Each row has a class, written as a number after it.
[ 452 -108  201  353  314 -151 -112  -93 -160 -469  -14  383 -311   70
 -226 -105 -127   10 -281  -23   56  150  114  285   66   91  150 -117
  182 -275  314 -220  126 -387   47 -166 -295  180  173 -112  364  313
  259]	6
[  19  184  219   31   81  113  162    9 -265  128  -40 -238 -130   -7
  129  -96  259 -439  310 -262 -139  209 -158  183   20   38   42  234
   93  -65  155  -48  304 -406 -146  440  197   10  375 -112  304   25
 -228]	8
[-371  428 -164  319  113  229  350  383 -280  121 -431   64 -249 -122
 -283 -120  165 -226   26 -733    0  244  -70 -187  -96  -53 -116  101
  -73  -33   34  171  -13 -139  287   -3  -44  214  155 -282  274   21
  -20]	4
[-575  213  158 -340  387  -41  -23  340 -188   95 -154 -409 -262   79
  174 -242  -71   97 -105  155 -172 -173   94 -165 -261    1 -351  -79
  108   77  177   12 -252  264 -292 -104  161  151 -300   94  117   88
  -69]	1
[-289  340 -120  372   97  171  340  342 -323  115 -360  -43 -262  -90
 -264  -97  226 -214   77 -705   80  325  -69 -202  -37  -42 -132  130
  -82  -77  104  130   -9 -156  242   13  -94  215  266 -248  346   53
  -47]	5
[ 408 -178  160  325 -223   61  543 -402   70  164   54   23   50 -293
  -51  277 -250  204   53 -247    4 -108  419   98 -129  188   13  271
  117  528 -140    1  134 -342 -178  111    4   95  554 -269  353    7
 -306]	6
[ 308  -18  127  -10  249 -257 -233   15 -262 -341 -130  211 -150  -11
 -315 -391   -5 -231 -315  -92  232  175  333  391  125  206   75  -20
  341  -76  490 -284  248 -307 -133  233 -274  112  230 -149  176  296
  170]	7
[ 417   -1  101  338 -137  133  494 -318   78  289   83 -188  173 -115
  -40  245 -180  151 -140   39  140 -255  538  317   92  268   67  -51
   19  505 -207  -22  141 -265 -220  171   45   92  383 -226  244 -135
 -303]	3
[ 452 -169  144  349  252 -189 -135 -110 -208 -486  -96  399 -266   15
 -313 -201 -111  -47 -257  -61   92  216  190  294   53  125  142 -105
  212 -268  344 -287  124 -389  -15 -136 -283  191  198 -137  368  317
  274]	7
[ 523  -95  160  311  210 -113  -85 -148 -153 -412  -42  422 -262  -22
 -218 -188 -129  -44 -235   -3   73  206  226  371   79  133  133  -47
  152 -204  322 -295  173 -398   79 -129 -225  156  208 -130  236  228
  213]	1
[   6  -27  223 -118   44   86  201  -86 -142 -183   22 -124  -42  -47
  -58  159  109 -293  316  -18 -286  235 -174 -164 -121 -172  221  372
   30 -150  -79  -92  293 -423  -71  481  234  -22  306  -57  326  101
   59]	4
[ 359   30  129  -24  175 -250 -210   30 -296 -336  -59  272 -144  -57
 -393 -392   54 -296 -268 -238  213  248  352  449  173  184   54  104
  304  -29  561 -235  324 -346  -58  223 -416  130  319 -263  184  310
  148]	8
[-337  420 -178  370  118  253  360  393 -341  113 -375   -2 -270 -107
 -315 -119  197 -230   54 -701   68  229  -38 -208  -54  -57 -134  141
  -41  -39   36  197    4 -180  216   39  -82  238  180 -235  355   56
  -32]	2
[-465  104  174 -482  345   88   18  294 -216   46 -180 -354 -281  -23
   84 -213  -58   58   27  171 -168  -55  -25 -244 -339   58 -319   66
  201  240  234  -92 -251   96 -301   39 -149  128 -333  144  193  110
  -30]	7
[-579  211  193 -285  399  -61  -14  350 -214  110 -141 -356 -268   59
  183 -283  -12   58  -67  239 -200 -148   63 -142 -284   57 -347  -67
   28   44  216  -25 -307  221 -319 -173  145  153 -309  138  129  111
  -68]	6
[ 217    3  121   84  434   19  -46   49 -398 -179   78   56 -242 -147
 -179 -504  297 -493   43  -93  134  442  163  637   40  178  -58   88
  191 -284  555 -339  320 -387  -97  269 -239    0  315   63  181  370
   97]	6
[ 164 -113  -50   75   16   -2  425 -298   45  131  -67  -94   93 -146
 -151  321 -214  -29    7  -19 -135 -344  258    9  -17   94  102  221
   62  259 -269  -21  114 -264 -297  180   87   36  229 -207  328   55
 -126]	1
[ 381 -154  125  248 -201   52  537 -347   43  154   28   17   89 -284
 -162  272 -215  103   -5 -304   36 -124  475  134  -56  198    8  274
  127  645 -117  -27  172 -352 -229  126   -6  107  539 -343  333    5
 -284]	0
[  31 -388  237  -87 -284    9  115 -130 -227 -158 -162 -209 -142   31
   62  170  -34 -212  275 -125  -74  254 -125 -372 -131 -143  286  430
  242   37 -165 -130  181 -147 -145  243  -65   54  348 -182  369  247
   46]	5
[-270  318 -161  226   91  440  374  313 -588   91 -327 -276 -188 -230
  -88  -26  249 -396   85 -687   56  294  -63 -186 -206  125 -239   11
 -113   94 -221  119  108 -210  212  355  178  194  418   41  192   86
  151]	2
[-308  366 -188  178   73  403  395  318 -549  107 -337 -244 -222 -268
  -65  -41  192 -387   61 -697  -26  250  -62 -200 -245   85 -215    3
 -107   18 -241  184   40 -225  245  289  165  199  397   25  210   78
  141]	1
[ 377   23  142  300 -106  111  512 -328  111  252   33 -130  105 -135
    6  264 -224  166 -129   88   73 -300  495  321   46  271   45  -71
   11  468 -207  -44  117 -288 -215   93   97  105  375 -204  262 -143
 -302]	4
[  18  134  230   23   98   67  241  -48 -247  125  -24 -217 -155   11
  123  -53  220 -398  272 -232 -144  143 -175  125    3   40   50  211
   94   25  113  -18  327 -401 -179  456  275    4  367 -120  338   46
 -152]	7
[ -24  -97  232  -71    5  117  250  -38 -180 -145   13 -132  -56  -94
  -91   65  115 -259  238  -52 -273  183  -97 -109 -167 -145  174  399
   19  -40  -72  -33  216 -415  -70  397  209    6  302  -54  326  130
   61]	6
[-323  423 -152  303  110  119  334  389 -368  128 -415  -35 -255  -89
 -300 -156  158 -204   32 -751   16  201  -39 -142  -48  -29 -125  115
  -76   -4   86  199  -40 -169  238  -28 -107  230  156 -283  383   46
    7]	1
[-355  355 -117  385  132  206  330  403 -357  137 -388  -13 -294  -72
 -266 -106  136 -242   29 -743   21  249  -87 -192  -50  -24  -95  118
  -59  -20   88  118   -7 -131  241    9 -106  208  184 -257  360   79
  -11]	6
[-540  195  186 -571  338  123  -12  318 -212   29 -146 -308 -274  -18
   55 -239   -1  -24   80  107 -208   71  -43 -253 -313   77 -269  141
  181  155  315 -150 -179   32 -228  144 -245  110 -315  121  212  114
  -29]	3
[ 418   63   69  311 -124   77  479 -313  122  295   53  -89  147 -130
  -47  276 -244  170 -132   31   98 -315  494  292   59  265   68  -33
   37  472 -184   30  159 -289 -244  141   26   74  377 -201  297 -121
 -331]	7
[ 208   16   75   23  468   39  -68   55 -370 -196   77   91 -216 -172
 -261 -562  310 -537   31  -69  147  450  241  751   60  176  -51   76
  184 -308  571 -405  310 -392 -141  250 -178   -1  318   47  131  354
   74]	0
[-238  217   96 -402  255 -184  -98  220 -215  278  -84 -229  -76   -8
  102 -427  -34 -103   29    4 -168  -57   52   13  -11  182 -353  185
  136  176  245 -125  -53  104 -302  138   39   48 -267  123   80  115
 -237]	3
[ 190 -166  -60  144   37   15  482 -302    2   72  -84  -38  154 -145
 -236  374 -205  -46  -59   88  -89 -370  309   19   46  112  163  160
  114  315 -295 -145  132 -292 -385  190  128   51  213 -199  332   25
 -123]	2
[ 189 -120  -55  129   32   33  426 -292   28   94  -60 -128   78 -125
 -170  372 -207  -54   32   31 -124 -318  247    7  -21   71  151  191
   28  185 -280  -38  126 -298 -288  215   74   52  267 -201  370   85
  -67]	1
[ 452  -92  165  322  288 -165 -153 -116 -216 -460  -99  340 -255   31
 -277 -157 -114   28 -259  -21  133  135  188  281   73  127  120 -121
  241 -206  287 -239  128 -425    9 -113 -219  198  157 -134  355  324
  252]	2
[-277  569  -50  262   36  239  450  281 -414  207 -335    7 -244 -194
  -71  -67  164 -175  179 -899  -94  223 -184 -216 -181  -13 -223  183
 -128   69  -88  330  127 -186  278  159   -8  201  236  -66  210 -132
 -177]	8
[  76 -326  204 -101 -293   36  123 -134 -186 -140 -191 -213  -86   -2
   14  175  -24 -218  293 -271  -23  245  -76 -303 -163 -130  263  474
  246   80 -174 -103  214 -193  -62  267 -115   66  367 -275  433  294
   64]	2
[-386  394 -104  322  174  141  334  363 -393   51 -372  -86 -288  -57
 -277  -76  120 -216   65 -744   22  258  -75 -311 -103  -75 -146   94
  -79  -29   40  180  -58 -150  215  -46  -62  239  232 -283  384  109
    3]	4
[-205  270  124 -325  281 -178  -44  219 -232  307  -29 -160  -99  -32
  141 -469   -5 -145   46  112 -196  -69   27  134   29  257 -336  133
   91  148  271  -93   -7   57 -366  150   71   16 -235  208   30   79
 -295]	6
[ 503 -124  161  360  290 -138 -116 -168 -160 -461  -69  391 -243   19
 -236 -107  -97   -1 -231   35   95  142  177  255   82  116  127 -108
  215 -241  282 -309  121 -424    8 -115 -165  189  179 -117  335  245
  218]	2
[  14  104  243   58   32  132  195  -33 -251  102  -61 -277 -130   -5
  104  -66  146 -332  273 -285 -122  178 -110   84   -9   44   72  235
  116   37  129  -28  346 -402 -130  543  211   56  389 -156  377   75
 -148]	3
[ -11  196  238   10   87  108  244   27 -270  142  -50 -200 -142  -24
  109  -82  248 -441  292 -360 -137  228 -202  156   -7   37   28  244
   75    8  163  -20  337 -432  -90  470  127   32  372 -170  382  131
 -168]	6
[  12  159  228   34   50  141  211   -3 -271  135  -53 -266 -126  -33
   90  -71  204 -389  280 -328 -125  210 -114  193  -28   39   19  211
   68    3   87    0  310 -372  -99  386  161   39  381 -174  330   93
 -183]	8
[ 374   31  116  308 -101   29  483 -294   90  339   71 -129  119 -122
   10  250 -163  152  -58   46   62 -251  428  293   53  282   35  -28
  -12  397 -215   -3   74 -283 -221   58   57  122  419 -186  362  -78
 -318]	6
[-469  139  236 -501  343   81   12  280 -247   32 -162 -279 -300  -53
   46 -224   24  -18   85  148 -202   46   13 -200 -324   68 -284   66
  229  209  323 -137 -163   35 -292  129 -177  143 -295  121  199  113
  -76]	5
[-303  415 -110  333  123  148  351  344 -360   81 -373  -49 -247 -112
 -288  -81  117 -213   66 -748   27  233  -56 -204  -53  -52 -144  135
  -90   16   48  160   -6 -162  229  -31  -61  225  209 -311  342   38
  -48]	4
[-291  346 -148  382  145  122  330  352 -395   99 -412  -36 -258  -87
 -292 -127  173 -249   72 -770   65  280  -82 -243  -71  -50 -100   91
  -37 -114   94   86  -57 -167  182  -69 -159  244  191 -246  408   93
  -52]	7
[  51 -112  236  -73  -33   67  189 -101 -176 -184   12 -174  -53  -72
  -45  170   48 -225  326    0 -257  184 -101 -266 -155 -151  210  378
   40  -62 -111  -91  225 -393  -80  407  210   23  334  -15  340   96
   82]	4
[  -6  113  192    4  104   49  198    4 -243  135  -60 -266 -130   21
  131  -62  201 -413  256 -117 -140   83 -197  164   24   12   74  176
  104  -67   77  -90  258 -342 -230  367  254   17  283  -91  308   44
 -185]	7
[ 406 -167  141  310 -161   68  487 -374   56  154   59  -50   48 -175
  -93  352 -237  119   35 -195   -3 -224  347  158  -18  123   92  205
  130  521 -137  -14  168 -301 -274   61   47   90  422 -314  269  -32
 -304]	3
[-295  387 -166  148  102  427  425  304 -509  104 -344 -246 -181 -230
  -88  -36  196 -420   64 -691   -7  271  -76  -84 -209   83 -188    8
 -137   38 -234  122  127 -220  227  326  136  182  359  -42  169   76
  121]	1
[ 203 -116  -37  173  -34  -12  440 -268   11  113  -36  -16   98 -156
 -225  313 -224  -25  -22  -40  -94 -309  260   50   52  132  169  232
   57  270 -210  -70  137 -288 -324  149  -18   43  234 -250  349  105
 -143]	6
[ -23 -128  221  -81  -24  103  244  -54 -215 -218    1 -184  -81  -94
 -135  133  122 -205  265   11 -212  205   -4 -325 -171 -157  199  440
  109  -53  -72  -83  225 -432  -97  493  172   53  340  -17  462  134
  144]	2
[ 244 -187  -22  126   -7  -87  427 -315   32   89  -63  -87   86 -113
 -190  376 -243   -8   -4  121 -122 -381  280  -23   12   83  176  158
   84  232 -264  -91   60 -209 -386   61   51   66  202 -203  361   98
 -120]	5
[  81  130  257   26   78   63  207  -34 -275  126  -37 -287 -131  -27
  134  -64  222 -410  364 -275 -104  203 -140  158  -21   67   22  218
   66   56  102  -86  303 -390 -178  460  230   59  404 -149  341   87
 -158]	0
[-409  120  159 -502  354  106  -23  310 -136   62 -122 -256 -251  -14
  106 -260    0   46   37  214 -173  -44  -56 -214 -263   67 -320   84
  206  219  257 -178 -259  105 -297   40 -151  111 -363  155  115   65
  -66]	0
[   0  164  264   -2  110   69  199   27 -293  108  -63 -288 -182  -31
   98  -80  250 -425  321 -288 -127  222 -145  140  -18   69   40  238
  102  -15  160  -74  308 -423 -158  470  197   55  410 -128  426  103
 -129]	0
[-323  444 -128  271  202  143  357  393 -382  106 -379  -73 -261 -133
 -282 -148  177 -220   44 -765   24  220  -64 -196  -89  -37 -159  120
  -51  -10   72  171  -49 -170  195  -28  -40  247  201 -276  373   76
  -37]	0
[-208  328 -131  270   48  439  419  314 -567  168 -321 -274 -225 -224
  -95  -21  244 -392  151 -657   32  305  -61 -153 -217  117 -201   21
 -130  184 -182  146  101 -204  204  385  163  169  419   36  140   49
  110]	5
[ -50  -45  242 -178  -29   30  203  -38 -204 -160  -10 -205  -54 -103
  -55   88   91 -273  315  -79 -258  234  -64 -288 -193 -120  152  425
   37  -28  -63  -62  236 -412  -52  424  183   55  367  -52  378  148
   90]	4
[ 220   20   67   47  475   75  -62   68 -330 -191   80  103 -189 -108
 -175 -576  302 -490   -8  -31  108  431  169  766   58  115  -81   66
  216 -364  527 -398  277 -310 -144  176 -185  -28  256   63   38  279
  -27]	8
[-386  140  170 -445  334  122  -80  327 -199   57 -108 -304 -244   11
  104 -265   11   17   18  149 -177  -33  -11 -153 -264   67 -331   61
  230  211  287 -107 -224   85 -283   95 -194   95 -345  175   97   64
  -89]	8
[ 394 -178  169  310 -162   18  524 -363   10  131   40 -113   33 -258
  -77  302 -246  180   47 -202   61 -175  429   82  -73  158  -13  229
   98  574 -115  -45   81 -319 -269   32   79  125  542 -275  336  -15
 -286]	0
[ 225   34  106   12  425   65    3   12 -306 -139   94  224 -215 -139
 -176 -580  340 -528   22  -55  110  454  153  758   60  170  -53   94
  144 -300  588 -394  306 -385  -94  184 -210  -28  299   36   71  323
   17]	6
[ -63  -50  230 -127   -8   76  275  -55 -125 -142   18 -154  -82  -64
 -118  145  121 -216  277   -6 -271  188  -79 -196 -127 -183  220  393
   49  -86  -57  -42  255 -397  -75  456  229    6  290  -48  402   95
   80]	5
[-273  366 -108  213  110  345  381  326 -586  110 -321 -282 -250 -216
  -85  -29  182 -377  105 -680   11  294  -63 -238 -242  141 -217  -14
 -153  102 -230  142   12 -214  210  256  168  226  440   14  237   98
  158]	0
[ 388 -100  112  274 -164   59  513 -341  101  119   10   27   63 -247
 -163  303 -235  111   17 -295   49 -101  444  139  -84  186   62  229
  108  515 -122  -58  136 -359 -179   78  -47  106  525 -364  342   34
 -266]	0
[ 523 -129  163  349  269 -127 -116  -93 -153 -431    8  374 -277   29
 -256 -169  -65  -63 -241  -56   89  189  168  384  106  123  144  -79
  190 -224  305 -290  143 -378   31 -125 -236  155  214 -125  257  259
  211]	0
[ 250  -36  105  -62  303 -269 -217   80 -295 -294 -105  151 -139   -4
 -325 -446   84 -271 -261  -51  201  177  291  368  113  157   22   29
  327 -108  480 -355  212 -260 -167  211 -222  136  234 -121  173  299
  173]	7
[  91 -334  222  -94 -289   74  126 -163 -147 -168 -149 -167 -130    7
  119  148 -115 -153  205 -195 -110  214 -122 -280 -159 -115  232  423
  202   34 -177  -58  191 -190  -48  192  -92   51  372 -236  384  238
   44]	1
[ 329    3  137  -16  209 -266 -210   21 -304 -290 -121  219 -154  -54
 -367 -387   60 -291 -237 -202  222  240  362  392   87  233   53   52
  302  -11  528 -260  288 -335  -85  244 -375  132  296 -207  223  327
  181]	7
[ 463 -218   54  351 -226   79  529 -390  149  165   10   43  102 -228
 -123  332 -228  149   79 -265  113 -116  419   38  -79  118   55  233
  156  545 -117  -70  133 -249 -241   71 -107  100  488 -306  282  -37
 -316]	7
[-487  169  194 -510  416  111  -36  338 -216   23 -134 -348 -306   -9
   62 -210  -25   72   32  115 -151   -3   -9 -266 -318   45 -318   74
  237  217  248 -133 -216   86 -261  115 -163  151 -320  108  226  139
  -14]	0
[-441  170  152 -538  348  106  -21  308 -144   41 -189 -205 -275  -17
   41 -247    1    7   40  115 -217   10   -4 -158 -290   36 -246  124
  234  160  318 -120 -180   52 -237  104 -211  109 -370   96  193   92
  -45]	1
[ 473 -165  119  351 -288   97  482 -364   58  142   22    0   77 -248
 -114  282 -218  110   73 -317   66  -81  463  162  -60  186   48  274
  109  553  -79  -39  191 -307 -210  129  -76  100  551 -326  256  -21
 -298]	8
[  42  138  246  -14   50   41  139  -18 -247  112  -24 -251 -153    4
  136  -53  189 -385  286 -263 -125  176 -137  114   12   80   65  235
   80    9  137  -36  308 -390 -139  441  180   35  402 -161  380  112
 -150]	0
[-251  352 -147  398   84  147  348  367 -361  151 -390  -40 -241 -121
 -312 -136  221 -266   72 -722   83  264  -19 -120  -19  -53 -128  142
  -65   -9  124  170  -13 -155  199  -34 -120  210  213 -276  334   67
  -83]	5
[-366  435 -150  309  153  158  329  398 -340  102 -410  -18 -254  -48
 -320  -91  140 -251   49 -776   30  251  -99 -199  -25  -57 -116   87
  -96  -37   65  131  -26 -141  257  -57 -105  238  195 -336  365   57
  -30]	4
[  44  156  231  -29   97   96  218  -41 -287  105  -38 -215 -168  -21
  116  -73  259 -421  328 -257 -146  183 -170  165  -22   62    3  222
   84   -2  118  -17  329 -418 -127  452  227   49  383 -109  396  111
 -119]	2
[-261  512  -83  242  105  192  412  281 -407  131 -330    0 -265 -161
 -106  -65  165 -220  162 -881  -53  201 -228 -220 -119   14 -206  171
 -143   48  -22  206  103 -184  214  118  -53  212  197 -137  250  -42
 -103]	0
[ 302 -135  124  265 -181   76  573 -367   64  140    0  -15  110 -226
 -179  333 -272  110   -6 -281   -2 -103  412  131  -85  138   87  241
   97  510 -182   -8  184 -355 -184  121   -1   88  526 -366  332   21
 -295]	3
[ -26  -94  227  -33  -68  127  234  -38 -121 -166   -3  -86  -43  -90
 -110  108   99 -239  230 -105 -240  236  -79 -114 -161 -152  218  378
   38  -81  -74  -20  241 -424  -27  425  132   15  319  -95  378  143
   81]	6
[ -41  -89  222 -129   16   36  183  -57 -175 -122  -38 -214  -41  -80
  -85  110   96 -196  282  -22 -244  179  -71 -236 -197 -143  176  401
   68  -64  -87  -71  188 -399 -124  419  246   12  263  -13  407  133
   86]	7
[-308  536  -59  271   34  193  470  263 -405  137 -302  -37 -238 -183
  -84  -67  214 -232  206 -831  -63  195 -190 -260 -122  -34 -172  162
 -140   19  -29  236  122 -231  248  213  -30  202  208 -109  230 -125
 -136]	4
[ 477 -181  167  352  316 -107 -140  -86 -166 -459  -40  353 -287   70
 -267 -130 -135   -5 -266   27   95  159  198  317   98   81  161 -112
  180 -198  313 -328   94 -353   12 -183 -231  193  155 -133  331  268
  250]	0
[ 222   11  106    2  243 -196 -206   78 -279 -296 -116  121 -144  -42
 -307 -404   13 -229 -293 -126  252  197  379  318   96  222   38   -3
  360  -36  491 -306  262 -292 -116  289 -271  127  279 -144  208  284
  166]	7
[ 340    2  137   -9  226 -236 -260   39 -324 -336  -45  174 -145  -46
 -305 -416   37 -235 -294 -118  221  229  381  405  139  200   14   47
  291  -85  539 -263  241 -328  -62  174 -352  138  335 -163  197  301
  135]	8
